Below are the code and all the weights of a small trained network. Each question names an input and a target symbol and asks about switching units off, where a switched-off unit gives its printed mean instead of its output.

import numpy as np


def w(rows, s, z=0):
    codes = np.array(rows[::2]) - 128.0
    scale = np.full(codes.shape[1], s)
    scale[-1] = z or s
    return codes * scale


def norm(h):
    return h / np.sqrt((h * h).mean(-1, keepdims=True) + 1e-5)


def f(y):
    return y / 2 * (1 + np.tanh(0.7978845608 * (y + 0.044715 * y**3)))


def softmax(a):
    e = np.exp(a - a.max(-1, keepdims=True))
    return e / e.sum(-1, keepdims=True)


def log_softmax(a):
    a = a - a.max(-1, keepdims=True)
    return a - np.log(np.exp(a).sum(-1, keepdims=True))


def net(x, mask):
    ids = ['ΘΞΣαβγδεζητφψω'.index(c) for c in x.split()]
    T = len(ids)
    res = E[ids] + P[:T]
    u = 0
    for l in range(2):
        r = norm(res)
        for j in range(3):
            rows = slice(3 * j, 3 * j + 3)
            q, k, v = (r @ M[l][rows].T for M in (Q, K, V))
            z = softmax(np.where(np.tri(T) > 0, q @ k.T / 3**0.5, -1e9)) @ v
            o = O[l][rows]
            res = res + np.where(mask[u + j], z, o[:, -1]) @ o[:, :-1]
        u += 3
        y = f(norm(res) @ A[l][:, :-1].T + A[l][:, -1])
        res = res + np.where(mask[u : u + 4], y, B[l][:, -1]) @ B[l][:, :-1]
        u += 4
    return log_softmax(norm(res)[-1] @ U[:, :-1].T + U[:, -1])


Q, K, V, O, A, B = {}, {}, {}, {}, {}, {}
E = w([
[144,130,100,111,111,174],'Θ',
[96,163,191,243,59,115],'Ξ',
[51,40,131,143,8,66],'Σ',
[129,78,60,146,105,47],'α',
[104,209,78,198,180,107],'β',
[143,155,209,88,96,100],'γ',
[76,98,153,134,158,170],'δ',
[136,104,96,188,167,53],'ε',
[142,85,139,163,88,93],'ζ',
[68,97,132,35,133,95],'η',
[92,151,181,89,114,158],'τ',
[102,172,120,122,112,175],'φ',
[96,198,158,58,216,105],'ψ',
[179,98,135,102,60,45],'ω',
],0.018)
P = w([
[2,215,80,176,115,38],'0',
[41,170,81,166,76,63],'1',
[73,117,90,182,87,100],'2',
[96,78,105,174,90,140],'3',
[124,41,131,162,91,184],'4',
[113,30,139,157,107,200],'5',
],0.0069)
Q[0] = w([
[127,70,153,245,102,122],'0.h0',
[160,28,173,16,137,57],'0.h0',
[133,63,36,104,132,39],'0.h0',
[142,120,116,70,145,112],'0.h1',
[117,196,96,124,176,148],'0.h1',
[89,62,156,80,98,73],'0.h1',
[189,129,169,177,38,138],'0.h2',
[116,82,100,192,69,161],'0.h2',
[170,171,104,117,136,150],'0.h2',
],0.011)
K[0] = w([
[166,14,122,221,120,139],'0.h0',
[101,94,142,50,90,76],'0.h0',
[124,107,36,124,64,33],'0.h0',
[61,127,147,73,139,83],'0.h1',
[129,255,60,96,164,111],'0.h1',
[167,88,124,73,173,174],'0.h1',
[143,90,114,168,119,160],'0.h2',
[136,93,133,138,82,180],'0.h2',
[55,159,33,163,69,133],'0.h2',
],0.0096)
V[0] = w([
[180,102,48,196,86,133],'0.h0',
[152,139,154,175,84,174],'0.h0',
[86,140,119,1,105,37],'0.h0',
[37,175,142,85,103,120],'0.h1',
[168,118,138,178,124,184],'0.h1',
[53,76,68,137,79,141],'0.h1',
[94,117,170,138,138,152],'0.h2',
[45,149,99,201,118,100],'0.h2',
[64,133,161,159,143,143],'0.h2',
],0.0083)
O[0] = w([
[110,124,124,80,113,137,155],'0.h0',
[119,134,125,127,126,165,117],'0.h0',
[125,29,163,162,131,141,177],'0.h0',
[154,109,131,130,129,134,205],'0.h1',
[92,119,141,207,96,2,74],'0.h1',
[89,178,168,33,111,109,228],'0.h1',
[133,160,104,93,89,67,127],'0.h2',
[82,50,152,161,156,152,255],'0.h2',
[136,146,127,164,48,161,166],'0.h2',
],0.0086,0.0072)
A[0] = w([
[118,52,166,114,70,160,66],'0.n0',
[92,194,201,152,158,178,253],'0.n1',
[103,105,73,131,114,151,182],'0.n2',
[100,70,131,1,175,154,178],'0.n3',
],0.011,0.0022)
B[0] = w([
[77,198,51,125,207,125,249],'0.n0',
[164,10,87,161,113,69,202],'0.n1',
[252,112,125,28,177,205,170],'0.n2',
[158,157,231,253,160,137,254],'0.n3',
],0.0071,0.009)
Q[1] = w([
[130,219,88,184,139,184],'1.h0',
[187,163,167,124,90,94],'1.h0',
[94,200,15,157,160,189],'1.h0',
[111,159,44,135,59,50],'1.h1',
[123,103,90,74,140,97],'1.h1',
[5,111,122,120,134,98],'1.h1',
[134,51,89,206,99,105],'1.h2',
[148,176,165,104,87,102],'1.h2',
[139,196,137,90,167,86],'1.h2',
],0.011)
K[1] = w([
[143,187,132,177,186,160],'1.h0',
[164,68,176,251,119,78],'1.h0',
[125,198,28,134,169,196],'1.h0',
[47,163,71,188,124,133],'1.h1',
[59,145,198,137,92,124],'1.h1',
[69,122,76,96,99,39],'1.h1',
[234,208,58,133,74,116],'1.h2',
[128,80,217,189,173,149],'1.h2',
[90,130,169,89,255,94],'1.h2',
],0.0089)
V[1] = w([
[146,99,79,52,161,175],'1.h0',
[132,133,49,149,170,220],'1.h0',
[116,186,104,70,95,131],'1.h0',
[203,203,191,89,110,165],'1.h1',
[132,130,150,240,62,26],'1.h1',
[150,147,35,78,154,2],'1.h1',
[146,198,36,117,173,44],'1.h2',
[178,160,140,79,114,186],'1.h2',
[149,166,94,141,181,239],'1.h2',
],0.0064)
O[1] = w([
[124,213,120,181,112,150,93],'1.h0',
[173,151,120,96,106,29,157],'1.h0',
[110,46,154,93,151,103,35],'1.h0',
[87,146,96,224,90,127,3],'1.h1',
[231,52,77,130,119,45,159],'1.h1',
[69,123,106,146,227,154,45],'1.h1',
[118,83,91,140,163,189,86],'1.h2',
[166,45,164,107,189,41,26],'1.h2',
[194,125,89,2,211,116,142],'1.h2',
],0.0064,0.0066)
A[1] = w([
[176,122,149,116,76,143,139],'1.n0',
[28,246,124,130,140,62,54],'1.n1',
[119,204,69,162,147,105,109],'1.n2',
[134,126,172,105,62,111,2],'1.n3',
],0.011,0.0044)
B[1] = w([
[136,214,2,104,124,160,253],'1.n0',
[219,159,113,105,148,39,238],'1.n1',
[7,194,110,171,137,171,196],'1.n2',
[125,64,216,88,156,138,164],'1.n3',
],0.0078,0.002)
U = w([
[90,181,221,161,224,152,78],'Θ',
[124,80,88,204,26,70,196],'Ξ',
[15,71,111,56,53,111,91],'Σ',
[178,120,90,153,127,150,125],'α',
[149,122,77,34,57,183,72],'β',
[215,95,122,254,154,95,122],'γ',
[160,53,92,111,163,203,32],'δ',
[138,86,145,101,134,86,149],'ε',
[116,170,147,93,146,10,183],'ζ',
[104,110,147,148,120,133,160],'η',
[64,140,78,195,178,128,254],'τ',
[209,106,56,170,86,134,77],'φ',
[163,224,149,160,119,181,133],'ψ',
[71,77,142,129,134,129,158],'ω',
],0.012,0.0038)

Each question gives the input, a string of symbols that net reads in full, and the target symbol t.
The units are the heads (3 rows each of Q, K, V and O) and the neurons (one row each of A and B). Each row of codes is followed by its name. A weight is (code - 128) times the scale printed after its matrix; where a second scale follows, it is the last column's (O, A, B and U).
mask holds one flag per unit, layer by layer, with each layer's heads first. A switched-off unit (its flag False) gives its mean, the last column of its rows in O or B, instead of its output. The means were averaged over made-up inputs and are rounded, as every weight is.
A unit's drop is (log p(t) with every unit on - log p(t) with that unit switched off) / (log p(t) with every unit on - log p(t) with every unit switched off).
The circuit of an input: a set's keep is (log p(t) with only the set's units on - log p(t) with every unit switched off) / (log p(t) with every unit on - log p(t) with every unit switched off). Starting from the 12 units with the biggest drops (on a tie, the unit counted first), units are removed one at a time, each time the one whose removal leaves the highest keep (on an exact tie, the one counted first), for as long as the keep stays at least 0.8.
circuit, biggest first: the units of the circuit, biggest drop first
unit that matters most: the unit with the biggest drop
top k neurons: the k neurons with the biggest drops, biggest first
top k neurons in layer l: the k neurons of layer l with the biggest drops, biggest first
heads that matter: for each layer, one digit per head in row order, 1 if its drop is at least 0.15 and else 0, layers parted by /
input Θ α φ δ δ τ, target Σ: top 3 neurons in layer 0	[0.n1, 0.n3, 0.n2]
input Θ α ζ β ε, target δ: heads that matter	110 / 001
input β β δ, target δ: top neuron	[0.n1]
input Ξ γ ω δ, target γ: circuit, biggest first	[0.n1, 1.h1]
input ψ τ ζ φ τ, target ζ: heads that matter	001 / 000
input α Θ β τ, target δ: circuit, biggest first	[0.n1, 1.h2]
input Θ Θ φ ω, target ζ: circuit, biggest first	[0.n0, 0.n1]
input β φ φ ψ η, target Θ: heads that matter	000 / 000
input η γ Θ Θ Ξ δ, target Ξ: heads that matter	111 / 010
input Θ φ Σ α ω γ, target γ: circuit, biggest first	[1.h1, 0.h1]
input δ δ α τ ω, target β: top 3 neurons	[1.n0, 0.n1, 0.n0]
input Σ τ η α, target ψ: top 2 neurons	[0.n3, 0.n1]
input τ β α Σ η ω, target ψ: circuit, biggest first	[0.n1, 0.n0, 1.h1]
input φ δ φ α, target ζ: top 2 neurons	[0.n0, 0.n1]
input δ Θ α ζ β α, target δ: unit that matters most	0.n3
input Θ ω ζ ζ δ ω, target Σ: heads that matter	010 / 100
input ζ β γ, target δ: circuit, biggest first	[0.n3, 0.h0, 0.h1, 1.h2]
input ε η Θ φ γ, target ζ: top 2 neurons in layer 0	[0.n0, 0.n3]
input ε ω φ δ γ, target Σ: heads that matter	011 / 100
input τ τ α, target β: unit that matters most	0.n2
input β β τ, target δ: top 2 neurons	[0.n3, 0.n1]
input α τ φ ε, target ζ: heads that matter	000 / 000
input ζ α Ξ, target Ξ: top 2 neurons	[0.n3, 0.n1]
input ζ φ α, target ζ: heads that matter	111 / 101
input α δ β α, target δ: heads that matter	100 / 001
input φ α β η δ, target ψ: heads that matter	101 / 110
input φ β γ φ φ δ, target ζ: unit that matters most	0.h2
input η φ ω β φ ζ, target ζ: top 2 neurons	[0.n1, 1.n1]
input β Θ δ β Ξ δ, target Ξ: circuit, biggest first	[0.n1, 0.h2, 0.h1, 0.h0]
input Ξ ω ε τ φ, target β: top 2 neurons	[0.n3, 0.n0]
